Rows are numbered. After the first five, each row is followed by the numbers of the four nearest rows among all rows above it, by straight-line distance, nearest first.
0: -1,7,7,10,6,1,-11,23,-1,-2,-6,4,-8,5,-7,-4,-11,11,-10,12,3,3,5,7,12,0,13,5,5,10,5,9,-2,-16,-14,-28,4,-1,-10,9,-4,-14,-19,7,9,19,9,5,-33,-24,5,-16,2,11,-3,-6,5,-7
1: 10,7,4,14,2,-1,7,-2,-8,15,4,-2,-7,-10,4,5,4,-17,-1,-4,-3,1,-5,5,-13,3,-5,-11,-5,4,-17,-2,-14,-17,3,9,-10,-2,11,-6,-20,1,22,0,-3,8,2,-3,11,40,-1,-7,2,-7,4,5,-1,4
2: -15,-2,1,-12,4,-3,-1,-8,-4,2,10,-12,2,0,-4,11,6,0,3,-8,-3,22,4,6,3,7,-4,5,-8,3,-9,0,-7,-1,16,4,16,-14,21,-5,24,11,19,2,9,-4,11,-8,28,25,-2,14,1,2,-4,-2,0,10
3: -7,-5,0,24,9,-8,7,4,-8,3,-6,-7,-9,14,1,12,5,11,8,0,0,-2,4,0,-2,7,1,3,7,-3,-4,14,-5,-18,-11,2,17,-11,17,-16,-22,-1,21,-4,6,12,6,-15,-2,17,-4,6,-4,0,2,5,2,9
4: 12,6,-5,10,9,-7,-14,4,-1,0,1,-1,-26,12,-2,-21,7,6,-9,20,2,4,5,4,5,8,-5,-8,4,-1,18,-7,5,0,-4,-5,-3,8,-16,23,-2,-18,8,8,11,17,15,4,-26,-19,13,-15,-3,2,4,-7,2,-7
5: -8,-2,9,-17,-7,4,-2,-2,-2,-12,5,-11,6,-2,3,7,3,0,-10,-17,3,12,-2,4,0,0,3,8,-8,11,-2,-7,-6,16,24,-3,5,-8,20,10,24,9,31,0,-2,-18,6,2,18,-6,-11,12,-6,-4,-4,0,-4,5
2 1 3 4
6: 3,2,5,14,-5,0,7,-6,-17,6,-1,4,-7,12,7,-1,9,-11,1,12,-13,1,2,2,3,5,8,-5,10,-10,-7,1,-1,-48,-2,4,-5,-1,13,-15,-17,5,-7,2,9,38,-4,-9,-4,10,2,-14,6,9,2,-26,0,-9
3 1 0 4
7: 8,3,19,-13,4,3,10,10,1,3,5,-2,-12,-8,3,10,-3,-7,-6,-10,5,-9,-3,-4,-17,1,2,0,3,5,-24,6,-21,-12,4,-4,-14,-2,19,-7,7,0,-22,-3,5,7,-11,6,7,63,-2,1,1,16,-3,-25,-4,7
1 2 6 3
8: -14,-7,22,-23,8,1,1,9,6,-14,-3,-4,8,-4,-3,-3,2,4,-15,-31,-3,3,7,-2,1,6,8,5,-2,7,-16,11,-7,3,18,-2,5,-12,18,10,9,-2,30,3,0,11,-3,-2,6,-30,-10,-5,1,4,-7,-21,-2,10
5 2 3 0
9: -5,0,-7,31,5,5,2,25,-5,-8,-5,1,-14,21,-4,-8,4,7,4,8,-13,1,-2,3,1,7,4,-5,12,1,-2,2,14,-32,-34,-18,9,-12,7,-13,-41,-10,3,9,-3,26,2,-14,-39,-26,-5,-1,4,-3,-2,-6,1,-8
0 3 6 4
10: -5,-8,-10,31,-2,1,9,10,-6,2,-8,-11,-6,9,-1,11,1,5,9,15,-5,9,4,1,-1,0,-7,1,5,-5,-1,-5,7,-29,-16,9,16,-14,-4,-16,-32,13,12,-9,5,-14,3,-17,2,21,-8,19,1,-7,2,17,-5,0
3 1 9 6
11: -3,-9,-1,1,4,-1,-12,32,-1,-4,-5,12,5,11,-7,-3,9,4,-4,-1,-3,-13,-1,-5,3,-5,4,1,-11,-7,3,10,9,1,-25,-8,4,0,-17,0,-25,-10,-4,2,2,-1,10,-7,-33,-48,-3,-5,-4,-3,-13,20,-2,-6
0 9 4 3
12: -3,6,8,10,4,4,-2,9,-1,0,2,2,-13,16,1,-15,1,-4,4,3,-19,3,4,8,0,8,10,-10,9,-5,-5,-3,9,-44,0,-2,-3,-4,7,-6,-13,-7,0,6,-3,35,-9,-7,-25,-31,-2,-28,5,-2,-6,-6,-4,-6
6 9 0 4
13: 18,2,6,-10,4,-2,2,-10,-6,4,-4,14,-21,10,2,-10,6,1,-13,21,-6,-13,4,9,0,10,-9,-8,6,7,-10,4,-2,-47,-2,19,-3,3,-11,-12,0,2,-14,-5,5,20,-19,0,-17,24,-13,-13,3,-7,9,-19,10,-2
6 12 1 7
14: 5,5,-5,14,2,-2,-7,7,-5,-1,2,4,-12,13,2,-22,5,1,0,18,-1,12,4,2,6,3,-1,-8,15,-5,13,2,8,-13,-1,-10,5,6,-6,8,-3,-11,-16,4,6,27,4,-1,-19,-11,16,-18,4,3,6,2,-4,1
4 0 12 6
15: 5,0,10,-3,8,-3,11,-13,-3,-1,3,-6,-5,-3,5,5,5,-2,5,-3,-4,-8,-2,-3,-2,-1,-2,-8,13,8,-26,1,-20,-16,15,19,-6,5,14,-10,8,12,-14,0,10,11,-17,6,3,60,-9,-2,5,4,8,-22,-8,1
7 1 13 6
16: -1,5,17,1,9,2,-6,26,-2,-4,-9,0,-5,5,-5,2,-4,8,-14,-8,-5,-12,-5,-9,5,-9,0,5,-9,11,8,8,0,-24,-26,-14,15,-6,-27,4,-25,-15,8,-4,16,-10,4,-14,-23,-17,-8,11,-10,-10,-7,9,-1,-4
11 0 9 3
17: -13,-3,6,-40,3,3,-4,5,16,-18,8,-4,11,-6,-4,5,-5,0,-11,-32,6,9,4,-8,-4,-2,4,3,-6,-5,-11,2,-4,26,24,-20,5,-9,21,15,37,-3,-18,-3,1,-1,-5,-2,17,-26,6,2,0,14,-9,-12,-4,-1
8 5 2 7
18: 17,-4,8,8,7,-3,-5,-3,-8,3,-8,1,-17,21,-5,-18,3,5,-15,16,-8,6,13,3,2,6,-9,-7,9,5,5,-6,3,-21,-5,5,4,15,-27,13,1,-10,5,8,8,4,-4,2,-29,-7,5,-11,-9,-10,1,-6,-3,4
4 14 13 0
19: -15,-1,5,15,-7,0,7,-2,-10,0,-8,-8,-3,8,-2,9,6,4,2,0,-8,12,8,-7,-1,6,1,-1,2,0,-7,6,3,-15,0,-2,18,-18,23,-12,-5,9,17,0,0,8,14,-14,16,20,-10,12,0,5,-7,3,-6,4
3 2 10 1
20: -1,-11,12,-30,4,2,-9,1,3,-17,-5,2,2,8,-1,-8,2,19,-18,-20,1,9,-3,-3,9,2,0,7,-5,12,-8,13,-10,0,2,-3,10,-3,-12,10,26,-2,11,3,4,-13,-11,0,7,-45,2,9,-7,-3,-6,-15,5,1
8 5 17 16
21: -14,2,9,2,7,-3,3,20,0,7,2,0,-1,-23,-4,11,-2,-12,-3,-16,6,5,1,5,-3,-4,11,2,-13,-9,-21,-1,-14,4,6,-1,-11,-14,23,-9,-18,5,-2,4,6,23,14,-7,-10,24,-4,6,-5,6,-11,-8,-12,-2
1 19 7 3
22: -13,-3,-8,30,4,1,-11,15,-1,-3,-6,-11,-2,12,-4,5,5,4,3,8,0,3,10,-11,7,-5,11,-5,10,-6,3,0,13,-1,-23,-7,6,-23,8,-17,-39,-5,1,3,3,22,13,-23,-24,-20,7,7,9,-2,1,23,4,-5
9 3 11 10
23: 1,-3,-3,4,5,-6,8,-7,-10,13,9,-9,-13,1,-2,0,-7,-13,12,19,-7,-15,-2,1,-2,1,-16,-1,-2,-2,-2,0,-18,-18,0,22,-9,4,6,-14,1,7,-11,-3,1,-1,0,-1,6,57,-5,0,0,12,-3,-3,3,3
15 1 7 13
24: 12,8,5,23,7,-5,5,-9,-9,11,7,0,-15,6,2,-4,6,-9,9,12,-7,1,1,9,-6,6,-13,-1,4,3,-9,0,0,-29,0,19,1,-10,7,-11,-3,-9,8,4,6,24,3,-9,-2,33,-2,-6,-3,0,6,-11,-9,10
1 6 23 3
25: -6,-1,-1,-36,8,10,-11,-5,3,-9,7,-11,5,-10,-4,1,1,-2,-9,-21,7,9,-10,1,6,1,1,11,-15,-2,0,-1,-7,41,30,-12,3,-10,16,9,38,-4,-9,6,1,-4,11,6,20,-18,-6,-2,-4,11,-10,-5,-6,2
17 5 8 20
26: 2,4,13,16,6,1,11,-2,-12,5,9,-3,-2,-3,3,-1,2,-13,2,0,-17,-2,2,1,-5,3,-3,0,-2,7,-17,5,-9,-46,-11,12,-5,-10,9,-12,-22,3,19,-5,5,19,-6,-13,2,20,-3,-7,-5,-13,-8,5,5,9
1 24 3 6
27: 8,-5,1,-11,-1,3,-16,-1,5,3,4,0,11,-14,-1,-9,-3,6,-9,-13,-7,-10,3,1,-8,-7,-1,1,-1,4,9,3,6,12,-9,-2,5,-9,-38,15,-10,-8,26,7,5,-33,4,0,-24,-41,0,1,-10,-15,2,19,-2,2
11 16 20 18
28: -13,1,16,5,8,-3,-2,-1,-4,-7,4,-4,2,1,3,0,14,-7,12,-7,-9,13,3,-1,7,9,16,-3,12,2,-20,-5,5,-35,-4,6,-12,-5,27,-14,-27,11,16,-5,13,31,-4,-21,2,-15,2,-7,10,-4,-4,-13,-1,2
6 26 12 3
29: 8,4,4,12,8,2,-12,27,3,0,0,4,-3,0,0,3,-11,-2,-12,-6,-1,-7,-1,5,5,-6,7,-6,0,4,3,4,0,5,-18,-24,-10,3,-13,9,-20,-18,-4,12,5,10,13,-7,-38,-43,-5,-13,-3,0,-5,14,0,-6
11 0 16 4
30: -5,6,0,-39,-3,4,-10,6,16,-5,-2,-8,-4,0,-1,12,-9,3,0,-15,9,11,-5,-2,3,9,-4,3,-2,5,5,-4,-8,52,22,-21,0,0,4,27,47,1,-26,2,5,9,5,4,14,-7,10,-7,3,7,-4,-12,4,3
25 17 5 20
31: -11,-6,-5,8,12,6,-4,15,2,-1,-5,-6,0,-1,1,17,-7,2,15,4,7,11,-2,-4,-1,1,2,-4,15,-1,-7,10,5,11,-1,-7,7,-14,23,-7,-5,4,-11,-12,3,19,15,-5,18,32,7,12,-11,11,-14,17,-3,9
19 3 21 2
32: 16,1,-12,-2,-5,8,-7,-3,-13,7,10,4,-2,0,-1,0,-4,5,8,24,-3,-16,-7,0,11,-1,-15,-8,4,-18,10,7,5,-18,-6,22,4,2,-12,-8,-3,-4,-23,-4,3,0,-11,-1,-13,25,-4,-2,2,-4,-3,7,10,-3
23 13 24 14
33: 6,7,7,15,7,-3,-4,1,-8,1,-1,5,-16,24,3,-12,8,6,-5,8,-12,3,17,5,6,9,-5,1,9,-4,-3,-5,4,-43,-15,2,18,1,-11,-3,-16,-10,12,2,1,14,-4,-3,-22,-25,0,-20,4,-8,8,-2,1,-1
12 18 14 9
34: -9,-6,-7,37,-7,-1,-1,5,-6,0,-1,1,-2,21,0,-5,3,-4,4,11,-9,7,2,1,10,9,-6,-13,-1,-7,4,6,14,-13,-8,8,10,-20,6,-3,-34,2,32,9,6,9,14,-16,-14,-13,3,-4,0,-10,-4,16,-2,3
22 3 10 9
35: -2,-4,9,16,-1,3,1,10,-11,0,-13,-3,-18,16,-7,-13,5,0,-7,18,-9,7,4,3,11,9,0,-1,6,6,-11,1,6,-56,-17,1,8,3,3,0,-16,-15,6,-1,5,37,-9,0,-11,-10,-8,-9,5,5,4,-14,-6,-6
33 12 6 9
36: -1,8,19,10,4,-6,7,20,10,-1,-4,-3,7,-12,1,10,-8,-2,-4,-23,9,-5,-4,9,-12,-20,2,-3,-18,4,-2,-11,-18,45,5,-18,-14,-10,-1,2,-4,-5,11,3,-5,-9,26,19,-10,8,-3,-1,-7,-2,-10,12,-4,2
21 5 29 25
37: -8,-10,0,-11,5,-1,8,0,5,-2,2,-14,-7,-3,-1,20,-13,1,5,-8,8,7,-4,-3,-3,0,-1,2,-2,1,-1,7,-11,47,12,-2,7,-6,12,7,14,7,7,-1,10,-10,16,9,26,37,7,12,2,7,-10,4,-3,5
2 31 5 25
38: 16,-4,-5,4,5,-2,6,-17,-13,18,17,3,-14,-9,3,-4,5,-4,5,22,-3,-11,-6,5,2,2,-18,-5,9,2,2,1,-3,-17,5,27,-2,3,7,-10,-1,12,-8,-11,6,8,-7,-1,1,46,-2,-11,-3,-6,0,-1,0,4
23 24 32 15
39: -20,2,-1,7,-3,-1,1,-1,3,-1,4,-4,3,-1,2,0,8,-15,11,-10,2,14,2,-2,6,6,17,-12,-5,-8,-9,-3,9,12,12,-10,-1,-19,26,-3,-7,16,21,0,13,26,17,-7,15,-11,6,-2,8,-3,-15,-1,-15,-3
19 28 21 2
40: 3,8,-1,-11,-4,1,-2,2,9,-11,4,-15,-4,7,-3,14,-7,4,1,-7,12,2,-6,-1,-4,1,2,1,-10,4,7,0,-11,58,17,-17,3,-1,-18,11,26,-9,-15,-1,-7,-3,17,15,3,18,10,-7,4,4,-7,-9,0,4
30 37 25 36
41: 5,-2,1,9,9,-6,-8,11,-4,-8,-12,1,-11,25,-15,-17,1,6,-12,-2,-8,2,9,-4,10,9,0,-8,18,12,5,9,3,-38,-20,-18,3,0,-6,10,-3,-18,7,4,-1,33,-11,-5,-30,-43,-2,-23,7,-2,11,-24,-1,-5
33 12 35 0
42: -12,-2,6,-19,5,3,4,15,2,0,-2,-4,-5,1,-4,24,-15,6,-5,-11,13,18,-2,-3,-1,0,1,2,1,6,1,3,-12,49,19,-20,1,-9,24,2,37,-2,-33,2,4,16,9,8,17,41,3,-2,-5,13,-10,-7,-8,1
37 30 40 25
43: -4,-3,-7,31,4,-12,2,-3,-6,-1,-1,-12,-13,10,1,4,0,-8,5,0,2,16,4,-2,1,12,9,-11,2,2,-4,0,6,5,3,-1,7,-20,14,-9,-21,-3,30,-6,-3,29,16,-3,-13,1,9,-2,5,-2,-4,10,3,8
34 3 39 19
44: -10,6,11,-20,7,1,-5,3,9,-9,4,-2,9,-19,-2,10,-5,-5,-21,-40,5,4,6,-7,2,-9,8,6,-22,0,-18,-6,-2,19,13,-13,-12,-13,15,10,5,-7,7,1,12,9,2,7,3,-42,-1,2,3,5,-20,-11,-2,5
8 17 25 5
45: 4,1,-4,-13,-3,7,-18,9,5,0,5,0,3,-2,-3,0,-8,5,-4,-8,13,-11,-4,4,-5,-6,-6,0,-9,0,11,6,0,23,-16,-4,1,5,-19,6,4,-12,1,-8,5,-34,3,6,-12,-35,-5,6,-5,-4,-5,17,9,-1
27 11 29 20
46: 9,-4,0,-8,9,-4,11,4,2,19,-2,0,-11,-3,0,21,-13,6,3,8,6,-12,-5,4,-4,5,-3,9,-2,-1,-7,10,-27,3,-4,18,2,-1,11,-1,-5,13,-14,-3,1,-8,-12,4,15,63,-2,11,-1,15,1,-8,3,11
23 7 15 38
47: 11,-4,-1,6,9,-4,-3,-3,-24,9,11,2,-11,-2,3,-4,4,12,4,34,-13,-18,-3,2,-1,-1,-19,1,7,6,10,4,0,-30,-14,25,8,15,-25,-13,-14,2,-22,-10,-1,-11,-19,-1,-5,39,-1,4,-5,0,10,9,8,3
32 38 23 13
48: -8,0,6,-6,-3,-3,3,-2,10,-4,0,-2,10,-15,2,5,-9,-1,-8,-29,6,3,-5,12,-16,-8,2,-4,-20,10,-8,-3,-9,27,11,5,-10,-12,-3,4,8,0,32,3,4,-12,12,0,4,-5,-12,7,-5,3,-2,5,-6,15
5 36 44 8
49: 22,-8,-1,-5,2,-3,-8,-9,0,1,9,2,-5,9,-4,-12,1,-1,-1,22,-2,-4,2,5,8,1,-16,-1,10,9,13,-2,1,-6,-2,17,3,15,-21,12,13,-5,-14,-4,-1,1,-20,0,-17,2,-7,-11,0,-5,0,3,1,-4
18 32 14 13
50: -2,-4,4,-30,6,-5,-6,2,2,-16,2,-2,-3,9,-2,5,-10,4,-17,-19,15,21,8,-5,11,12,7,5,4,-5,-2,9,-4,32,18,-20,1,-3,7,25,39,-13,-21,11,9,5,8,6,17,-14,1,-8,-5,18,-9,-17,10,-1
30 17 25 40
51: 2,2,3,-7,8,4,-2,4,5,-6,0,1,-13,7,-1,-1,-4,13,-4,-4,12,15,-3,3,2,3,7,5,-1,6,10,-1,3,43,19,-17,-9,-1,4,30,32,-13,-16,10,7,15,8,18,-11,-26,4,-20,0,9,1,-15,4,-4
50 30 40 25
52: -13,-7,-3,25,-4,-9,9,-3,-8,9,-4,-8,-7,19,1,-9,14,3,4,13,-6,10,-1,4,5,10,8,-6,-1,4,-6,-1,11,-45,-19,12,22,-20,-2,-8,-17,2,30,-2,2,13,5,-9,-3,-8,-3,6,-1,-7,7,8,-4,5
34 3 10 33
53: -8,7,9,4,5,2,12,18,1,-3,-8,-9,-7,-7,-2,17,-18,5,-1,-24,4,2,1,3,-7,1,18,9,-5,0,-2,-6,-9,35,11,-27,-6,9,7,1,11,-5,-17,5,2,8,8,14,-2,32,4,-6,1,17,2,-15,0,5
42 40 37 36
54: 3,-1,-9,25,9,-7,-9,0,-5,-6,-5,0,-4,19,0,-10,0,0,9,11,-12,5,0,7,12,9,1,-6,-5,-1,5,-5,12,-21,-14,-3,0,-5,-20,9,-24,-5,39,3,3,16,19,-3,-28,-45,4,-15,0,-15,5,11,-5,1
34 33 4 52
55: -11,2,-15,1,7,4,-4,11,3,-1,7,0,-5,13,10,16,0,0,12,8,4,13,5,-5,-4,9,-3,-8,-2,4,4,5,4,29,9,-5,12,-18,16,-4,14,4,6,-10,8,13,20,-11,16,22,4,9,-5,3,-8,10,-4,12
31 37 2 19
56: 8,2,2,18,4,-1,-3,13,-3,-11,-4,-6,-19,18,0,-16,-1,8,-5,1,-2,8,9,9,7,-6,-8,-5,-1,12,20,-3,4,13,0,-10,-1,1,-14,20,3,-20,11,8,6,7,11,5,-29,-31,-2,-15,-4,-5,8,-2,3,3
4 18 14 29
57: 12,-13,-7,-14,1,7,-19,5,-2,-4,10,0,-1,4,2,-7,-5,-3,-10,13,1,-2,2,7,7,-7,-7,-2,0,1,16,8,15,5,-6,3,7,8,-15,6,13,-10,-20,-5,-2,-12,-8,-1,-16,-35,3,-8,-12,-7,-14,18,-3,-4
45 49 11 27
58: 4,1,8,-3,7,-9,11,19,4,3,-7,-2,-5,9,0,-4,-14,22,-23,-8,1,-5,3,-4,-3,-4,-6,8,-11,7,0,1,-22,28,-1,-15,6,-1,-13,9,17,-6,-4,10,2,2,7,24,-4,22,0,1,-3,19,3,-17,2,3
53 40 36 37
59: 9,-6,2,-22,-3,12,-15,3,2,-8,2,-1,-2,3,6,-5,-4,8,-5,0,0,-9,0,-2,10,-2,-6,5,-5,2,12,4,-1,-13,-16,10,15,3,-24,7,0,3,-12,-8,-3,-26,-19,-1,6,-6,-6,14,-3,-1,-2,11,10,-1
57 45 49 32
60: -8,0,0,-9,6,0,0,-17,10,-8,8,-4,9,-4,6,6,7,-10,-4,-21,10,25,-5,3,-4,0,14,6,-14,2,2,-3,11,48,24,-7,-8,-8,10,18,29,-7,37,-1,-5,0,18,3,21,-34,1,8,-1,-4,-7,-2,-6,8
5 25 48 44
61: 10,-3,8,7,3,-1,-1,18,-3,-5,-11,-8,-10,11,-6,0,-2,11,-17,-10,2,6,2,5,0,3,1,-9,-3,10,10,4,-5,21,1,-18,-5,-10,-21,21,18,-12,16,8,3,9,10,15,-16,-8,2,-9,1,-1,-1,-10,-5,10
56 58 51 4
62: -10,2,-16,14,5,0,-2,-3,-9,3,4,-9,-5,11,9,12,8,-1,7,21,0,10,-11,2,0,3,-5,-4,-1,11,3,5,5,6,10,16,20,-17,17,-4,-4,12,13,2,4,1,17,-4,19,35,4,9,-16,-7,2,1,-8,2
55 19 2 31
63: -7,4,-8,34,2,-5,-3,11,-1,0,-3,-1,-6,8,4,6,-8,-1,10,7,1,6,-3,5,2,10,3,-11,0,-6,7,-8,21,-1,-6,-6,6,-24,10,-12,-21,-1,15,-4,4,24,22,-21,-14,-18,5,1,0,-9,-7,18,-3,-1
34 43 22 3
64: -3,-12,15,-26,3,2,-1,-2,-1,-9,-4,-3,9,-8,5,9,-4,-2,-13,-31,12,9,2,1,-6,1,1,-1,-18,12,-10,7,-9,16,16,-1,-8,-2,3,7,24,-7,27,6,10,-13,-2,4,16,-18,-9,14,-4,-10,-11,-14,-5,6
5 48 8 20
65: 3,-6,1,-14,5,8,-20,10,4,-5,-3,0,-1,5,1,3,6,5,-7,10,-6,-13,-1,0,15,-4,-8,9,-3,5,5,14,3,-32,-27,16,21,7,-13,-7,-17,1,-12,-6,3,-17,-11,-9,-9,-9,-11,15,-3,-4,0,14,5,0
59 16 32 57
66: -5,9,13,10,2,-9,6,23,-9,9,-3,-12,-7,-5,-2,19,-11,-3,-14,-16,3,-13,6,3,-3,-14,6,2,-6,7,-18,13,-28,12,0,-9,-1,-10,27,-19,-7,0,-13,10,13,23,8,5,-2,63,-7,5,3,6,-8,-22,0,6
7 21 53 46
67: 1,4,1,5,12,5,-4,29,11,-2,-2,-8,-4,-7,4,7,-14,9,-9,-19,17,-2,-10,3,-7,-5,-5,-9,-13,9,6,2,-6,45,0,-24,-7,-9,-1,17,-4,-17,-6,9,13,12,18,9,-23,-9,-1,-3,-7,1,-2,9,-1,-5
36 61 29 51
68: -19,-7,6,12,5,2,5,8,-9,-2,4,-3,7,2,-5,5,10,-9,-2,-6,-8,10,5,6,0,-2,19,3,0,-2,-16,1,-5,-31,1,-1,-11,-15,27,-3,-9,2,2,3,3,41,-4,-10,-5,11,-2,-2,4,-1,-8,-14,-6,-2
28 6 21 26
69: 2,6,12,-9,0,5,2,38,13,-3,-3,-5,-4,-4,-6,9,-5,9,-10,-27,5,-8,-1,-1,-3,-11,14,4,-10,11,0,9,-14,25,-11,-40,-13,-5,-6,19,-1,-20,-14,16,8,18,8,3,-27,-11,5,4,-6,15,-3,-1,4,-4
67 29 61 0
70: 13,6,3,20,7,-7,-2,1,2,2,11,4,-4,-5,-5,-11,0,-8,9,8,5,-7,0,7,4,3,1,-10,4,0,-10,-6,-8,-27,-8,8,-14,4,11,-13,-19,0,-5,-4,10,29,-8,-5,-13,18,1,-13,3,-4,-4,-1,8,-3
24 26 6 1
71: 9,-3,6,-35,-4,4,-12,-5,2,-6,4,-7,2,-8,-6,1,-2,6,-14,-3,4,-3,-1,-2,-2,2,-16,1,-10,3,11,5,-7,6,10,5,3,2,-20,10,23,-5,-15,-7,1,-27,-15,11,5,-16,-10,12,-8,-9,-1,-1,8,9
59 45 20 57
72: -25,3,4,6,1,-7,4,-3,5,-1,-3,-9,0,14,-3,-2,10,-4,-1,-15,-5,16,0,-8,10,2,6,-7,5,-14,-8,3,2,-11,-1,-1,15,-25,37,-10,4,5,4,-1,4,19,6,-5,22,-1,7,4,10,9,0,-8,-8,1
19 39 68 2
